Here is a tiny trained network, its code and every weight. The questions are about switching its units off for an input and a class, where a switched-off unit gives its printed mean instead of its output.

import numpy as np


def w(rows, s, z=0):
    codes = np.array(rows[::2]) - 128.0
    scale = np.full(codes.shape[1], s)
    scale[-1] = z or s
    return codes * scale


def norm(h):
    return h / np.sqrt((h * h).mean(-1, keepdims=True) + 1e-5)


def f(y):
    return y / 2 * (1 + np.tanh(0.7978845608 * (y + 0.044715 * y**3)))


def log_softmax(a):
    a = a - a.max(-1, keepdims=True)
    return a - np.log(np.exp(a).sum(-1, keepdims=True))


def net(x, mask):
    res = np.array(x, float).reshape(1, 5) / 4 @ E
    u = 0
    for l in range(2):
        y = f(norm(res) @ A[l][:, :-1].T + A[l][:, -1])
        res = res + np.where(mask[u : u + 3], y, B[l][:, -1]) @ B[l][:, :-1]
        u += 3
    return log_softmax(norm(res)[-1] @ U[:, :-1].T + U[:, -1])


A, B = {}, {}
E = w([
[101,166,134,133,171,184,131,250,91,60,43],'x0',
[89,143,227,18,117,93,177,150,149,121,176],'x1',
[184,58,146,99,178,122,131,142,200,212,55],'x2',
[187,41,211,162,55,140,225,132,22,113,117],'x3',
[209,138,166,184,208,107,194,150,196,75,184],'x4',
],0.0013)
A[0] = w([
[85,146,58,73,167,62,57,131,146,127,138,79],'0.n1',
[212,140,166,188,212,134,177,126,213,36,199,6],'0.n2',
[92,251,148,192,100,114,96,101,31,70,219,66],'0.n3',
],0.0028,0.0014)
B[0] = w([
[141,54,186,122,105,181,209,146,89,114,167,203],'0.n1',
[5,99,90,45,10,189,24,69,45,192,60,247],'0.n2',
[201,53,169,103,202,106,109,138,212,247,28,252],'0.n3',
],0.0034,0.0013)
A[1] = w([
[147,110,78,132,74,36,134,33,171,123,190,64],'1.n1',
[196,164,30,252,126,191,98,83,119,128,126,57],'1.n2',
[107,161,56,94,184,137,62,165,178,140,214,4],'1.n3',
],0.0031,0.0012)
B[1] = w([
[109,179,107,150,178,175,126,238,108,44,42,236],'1.n1',
[105,148,199,37,121,108,164,140,159,117,206,249],'1.n2',
[218,50,178,192,49,97,192,121,1,124,126,192],'1.n3',
],0.005,0.0011)
U = w([
[34,121,83,87,29,216,30,63,63,161,98,146],'0',
[122,200,176,24,134,109,173,139,179,100,229,197],'1',
[113,209,87,208,202,172,123,216,110,24,37,167],'2',
[228,42,158,233,66,110,208,115,3,115,166,119],'3',
[215,99,151,154,203,100,70,87,199,230,57,118],'4',
[85,184,72,216,160,104,133,71,167,136,137,3],'5',
],0.0048,0.0033)

Each question gives the input, the list of numbers given to net, and the class t.
The units are the neurons (one row each of A and B). Each row of codes is followed by its name. A weight is (code - 128) times the scale printed after its matrix; where a second scale follows, it is the last column's (A, B and U).
mask holds one flag per neuron, layer by layer. A switched-off neuron (its flag False) gives its mean, the last column of its row in B, instead of its output. The means were averaged over made-up inputs and are rounded, as every weight is.
A unit's drop is (log p(t) with every unit on - log p(t) with that unit switched off) / (log p(t) with every unit on - log p(t) with every unit switched off).
The circuit of an input: a set's keep is (log p(t) with only the set's units on - log p(t) with every unit switched off) / (log p(t) with every unit on - log p(t) with every unit switched off). Starting from all 6 units, units are removed one at a time, each time the one whose removal leaves the highest keep (on an exact tie, the one counted first), for as long as the keep stays at least 0.8.
units of the circuit, in order: the units of the circuit, biggest drop first
k most important neurons: the k neurons with the biggest drops, biggest first
k most important neurons of layer l: the k neurons of layer l with the biggest drops, biggest first
input [6,-1,-3,6,6], class 0: 3 most important neurons : [0.n2 1.n1 1.n3]
input [0,-8,4,3,-7], class 1: 3 most important neurons : [1.n2 0.n2 0.n3]
input [-5,2,6,-6,1], class 3: units of the circuit, in order : [1.n3 0.n3]
input [1,7,-8,2,5], class 4: units of the circuit, in order : [0.n3 1.n2]
input [-7,5,5,2,-6], class 2: 2 most important neurons : [1.n1 0.n2]
input [-8,-2,-3,-7,-1], class 2: units of the circuit, in order : [1.n1]
input [6,-4,-6,-8,3], class 3: units of the circuit, in order : [1.n3 1.n1]
input [1,-3,4,-7,-4], class 3: units of the circuit, in order : [1.n3 0.n2 0.n3]
input [2,-6,4,-7,3], class 3: units of the circuit, in order : [1.n3 0.n3]
input [3,-8,3,-7,5], class 1: units of the circuit, in order : [1.n2 0.n3]
input [-8,2,-4,0,-7], class 2: units of the circuit, in order : [1.n1 0.n2]
input [-3,8,3,-8,8], class 0: units of the circuit, in order : [0.n2 1.n2]
input [0,-7,-7,-1,-3], class 1: 2 most important neurons : [1.n2 0.n2]
input [2,4,-3,-7,-5], class 3: 2 most important neurons : [1.n3 0.n2]
input [-7,5,-5,3,-4], class 2: 3 most important neurons : [1.n1 0.n2 1.n2]
input [8,-8,-4,-8,7], class 1: 3 most important neurons : [1.n2 1.n1 0.n1]
input [-8,7,-8,-4,-3], class 2: units of the circuit, in order : [1.n1 0.n2]
input [3,-5,-5,2,4], class 1: units of the circuit, in order : [1.n2]
input [-6,-4,3,-5,-5], class 2: units of the circuit, in order : [1.n1 0.n2 0.n3]
input [1,5,1,-7,-6], class 3: units of the circuit, in order : [1.n3 0.n2]
input [5,-8,-1,8,-3], class 1: 2 most important neurons of layer 0 : [0.n2 0.n1]
input [0,2,-1,-5,5], class 0: most important neuron : [0.n2]
input [6,-4,1,-8,5], class 3: 2 most important neurons : [1.n3 1.n1]
input [-8,-8,3,8,-1], class 1: units of the circuit, in order : [1.n2 1.n3 0.n3 0.n1]
input [-6,2,-8,0,-6], class 4: 2 most important neurons of layer 0 : [0.n3 0.n2]
input [4,3,-6,3,0], class 4: 2 most important neurons : [0.n3 1.n1]
input [6,5,-2,3,7], class 0: 3 most important neurons : [0.n2 1.n1 1.n2]
